Here is a tiny trained network, its code and every weight. The questions are about switching its units off for an input and a class, where a switched-off unit gives its printed mean instead of its output.

import numpy as np


def w(rows, s, z=0):
    codes = np.array(rows[::2]) - 128.0
    scale = np.full(codes.shape[1], s)
    scale[-1] = z or s
    return codes * scale


def norm(h):
    return h / np.sqrt((h * h).mean(-1, keepdims=True) + 1e-5)


def f(y):
    return np.maximum(y, 0)


def log_softmax(a):
    a = a - a.max(-1, keepdims=True)
    return a - np.log(np.exp(a).sum(-1, keepdims=True))


def net(x, mask):
    res = np.array(x, float).reshape(1, 3) / 4 @ E
    u = 0
    for l in range(2):
        y = f(norm(res) @ A[l][:, :-1].T + A[l][:, -1])
        res = res + np.where(mask[u : u + 8], y, B[l][:, -1]) @ B[l][:, :-1]
        u += 8
    return log_softmax(norm(res)[-1] @ U[:, :-1].T + U[:, -1])


A, B = {}, {}
E = w([
[67,241,161],'x0',
[56,1,185],'x1',
[39,136,42],'x2',
],0.0089)
A[0] = w([
[103,101,212,191],'0.n0',
[101,197,124,104],'0.n1',
[88,171,123,241],'0.n2',
[143,200,153,2],'0.n3',
[157,95,250,133],'0.n4',
[233,102,95,212],'0.n5',
[186,88,173,85],'0.n6',
[100,137,163,46],'0.n7',
],0.017,0.0068)
B[0] = w([
[97,65,204,234],'0.n0',
[145,208,146,189],'0.n1',
[113,157,198,234],'0.n2',
[74,188,106,163],'0.n3',
[202,68,133,245],'0.n4',
[118,135,8,255],'0.n5',
[232,67,80,188],'0.n6',
[136,167,162,137],'0.n7',
],0.013,0.0085)
A[1] = w([
[153,167,114,3],'1.n0',
[183,154,211,12],'1.n1',
[186,83,68,2],'1.n2',
[154,111,142,18],'1.n3',
[34,77,96,99],'1.n4',
[200,94,114,58],'1.n5',
[81,95,160,116],'1.n6',
[205,110,3,60],'1.n7',
],0.011,0.009)
B[1] = w([
[92,59,182,128],'1.n0',
[110,8,108,137],'1.n1',
[130,124,149,152],'1.n2',
[140,75,127,128],'1.n3',
[59,89,135,173],'1.n4',
[230,40,142,169],'1.n5',
[96,77,139,179],'1.n6',
[116,169,136,254],'1.n7',
],0.014,0.0044)
U = w([
[89,51,243,168],'0',
[66,187,157,205],'1',
[134,193,41,149],'2',
[4,28,168,196],'3',
[145,136,224,1],'4',
[194,37,104,196],'5',
[77,211,178,58],'6',
],0.014,0.009)

Each question gives the input, the list of numbers given to net, and the class t.
The units are the neurons (one row each of A and B). Each row of codes is followed by its name. A weight is (code - 128) times the scale printed after its matrix; where a second scale follows, it is the last column's (A, B and U).
mask holds one flag per neuron, layer by layer. A switched-off neuron (its flag False) gives its mean, the last column of its row in B, instead of its output. The means were averaged over made-up inputs and are rounded, as every weight is.
A unit's drop is (log p(t) with every unit on - log p(t) with that unit switched off) / (log p(t) with every unit on - log p(t) with every unit switched off).
The circuit of an input: a set's keep is (log p(t) with only the set's units on - log p(t) with every unit switched off) / (log p(t) with every unit on - log p(t) with every unit switched off). Starting from the 12 units with the biggest drops (on a tie, the unit counted first), units are removed one at a time, each time the one whose removal leaves the highest keep (on an exact tie, the one counted first), for as long as the keep stays at least 0.8.
units of the circuit, in order: the units of the circuit, biggest drop first
k most important neurons: the k neurons with the biggest drops, biggest first
k most important neurons of layer l: the k neurons of layer l with the biggest drops, biggest first
drop when u is switched off: that unit's drop, to one decimal
input [-4,-7,-4], class 2: most important neuron -> (0.n5)
input [5,3,7], class 1: units of the circuit, in order -> (0.n1, 0.n0)
input [2,-7,-8], class 2: units of the circuit, in order -> (0.n5, 0.n0)
input [1,-4,6], class 6: 2 most important neurons -> (0.n5, 0.n2)
input [-5,-6,-3], class 2: 2 most important neurons -> (0.n5, 0.n4)
input [-4,-8,-5], class 2: 3 most important neurons of layer 0 -> (0.n5, 0.n4, 0.n0)
input [5,-3,8], class 6: 2 most important neurons -> (0.n5, 0.n2)
input [6,3,4], class 1: 2 most important neurons -> (0.n4, 0.n1)
input [5,2,7], class 1: 2 most important neurons -> (0.n0, 0.n1)
input [6,-7,7], class 6: 2 most important neurons of layer 0 -> (0.n5, 0.n2)
input [8,7,8], class 0: 2 most important neurons -> (0.n5, 0.n2)
input [-6,-6,-1], class 2: drop when 0.n5 is switched off -> 0.2
input [1,-1,0], class 1: drop when 1.n6 is switched off -> 0.0
input [-3,-6,-3], class 2: drop when 0.n4 is switched off -> 0.1
input [-3,-4,-2], class 2: units of the circuit, in order -> (0.n5)
